In the rows, 128 means zero.
Rows, each with its class:
[131 139 164 128  99 145 123 147 112 123 131 123 113 118 130 130 133 136
 140 130 102 119 126 134 117 120  74 149 126 144 141 127 138 126 137 117
 129 153 131 156 126 126 125 133 120 119 145 116 132 161 123]
J221
[130 130 144 132 173 126 137 151 132 107 108 122 117 141 126 130 140 107
 133 117 127 169 147 182 143 109 116 252 174 121 114 127 134 122 140 192
 107 135 127  86 156 134 120 122 145  90 122 137 132 124 146]
J221
[160 141 146 127 128 162 141 212 135 124 137 117 128  92 122 127 101 120
 112 110 173 127 116 137 140 105  76 151 108 127 119 131 117 121 120 113
 119 151 112 141 119 131 133 149 118  94 141 126 149 139 116]
j265
[127 132 128 124 156 161 118 154 123 132 127 119 112 108 126 129 131 110
 125 129 120 125 137 105 133 126 112 124 124 115 131 129 124 142 126 116
 145 141 121 137 115 144 119 132 136 122 120 118 125 138 133]
j737
[173 126 134 113 163 160 142 200 124 138 132 128 136  78 145 112 128 125
 125 111 172 121 122 143 149 115  96 175 135 132 108 107 129 133 128 133
 116 143  87 150 116 122 136 136 122 124 145 142 127 129 118]
j265
[155 118 111 145 165 136 126 164 125 130 140 120 131 124 149 152 101 122
 121 132 188 158  88 145 112 139 130 164 132 117 115 133 127 135 138 144
 117 125 123 104 127 133 126 126 123  90 126 137 143 127 132]
j265
[173 128 130 131 147 150 122 201 118 140 128 119 124  91 133 110 109 122
 119 121 182 137 119 139 149 107  77 182 119 113 120 134 144 135 125 141
 100 126 125 141 120 114 130 133 122 100 131 145 138 131 107]
j265
[166 128 127 138 189 135 128 183 147 148 143 109 134 108 129 123  99 100
 124 106 207 145 126 171 146 125  86 232 161 102 124 125 133 130 156 146
 112 136 117 117 136 126 136 123 118  58 126 129 135  94 124]
j265
[125 107 141 128 165 169 119 176 134 113 159 118 100 125 120 121 141 104
 133 119 106 137 153 145 130 110 111 233 146 120 129 115 122 127 146 147
 105 126 113 106 127 140 118 140 146 103 130 123 134 131 146]
J221
[167 127 156 124 174 161 119 208 124 126 131 114 128 114 139 108 116 125
 123 111 145 132 130 143 153 120 102 180 147 130 132  99 133 133 134 125
 121 130 122 134 115 128 120 121 123  94 138 132 147 146 130]
j52
[108 110 150 122 119 138 120 126 132 108 127 127 111 125 126 116 133 109
 133 101 100 135 132 102 123 119  99 142 147 146 135 129 146 139 131 116
 133 125 107 106 135 136 132 134 126 124 134 131 144 129 160]
J221
[143 149 111 120 154 155 136 162 117 152 134 125 112  98 129 118 166 127
 111 121 152 107 163  97 120 121 129 142 140 119 128 125  98 127 136 164
 126 117 126 156 120 121 117 110 135 130 128 136 142 127 122]
j737
[171 150 145 125 179 177 127 217 125 137 116 108 106  87 127 110 123 101
 119  96 170 135 140 124 138 101 103 196 153 141 128 140 119 122 139 155
 111 123 109 173 121 129 124 131 138 105 125 149 137 134 119]
j737
[162 153 166 122 124 197 141 171 131 127 125 118 129 125 122 115 136 131
 126 113 116 129 162 128 120 115  77 211 130 117 114 121 219 124 145 119
 117 123 129 138 127 133 121 133 115  86 139 127 125 134 116]
J221
[140 114 147 141 164 131 125 160 134 125 124 109 135 134 132 132 121 135
 124 127 150 148 109 152 148 130 130 155 157 128 128 136 128 123 118 137
 127 148 117 108 123 127 128 126 129 101 133 142 130 131 129]
j52
[140 143 185 130 164 173 120 196 121 138 116  96 110 100 132 116 141 110
 129 106 144 129 147 120 132 107  97 181 161 117 118 121 132 135 130 144
 102 128 111 142 117 124 130 141 132 112 136 136 130 155 131]
j737
[136 124 159 122 112 176 134 183 131 103 147 119 115 103 128 121 145 114
 134 117 116 135 149 162 131 111 102 188 128 159 129 129 136 114 129 128
 132 135 124 117 122 131 128 132 128  99 126 126 123 153 128]
J221
[174 159 113 129 150 114 138 181 135 154 126 125 138 103 139 131 107 157
  94 132 180 131  91 130 115 105  77 173 125 139 121 121 136 138 126 122
 138 138 124 115 121 131 134 145 136 107 147 128 134 115 130]
j265
[163  87 134 134 159 158 110 189 124 119 136 119 124  82 131 121 117 133
 122 124 158 119 123 147 147 113 125 140 117 120 125 127 134 135 142 127
 140 131 138 127  96 119 103 133 132 101 126 134 148 134 120]
j265
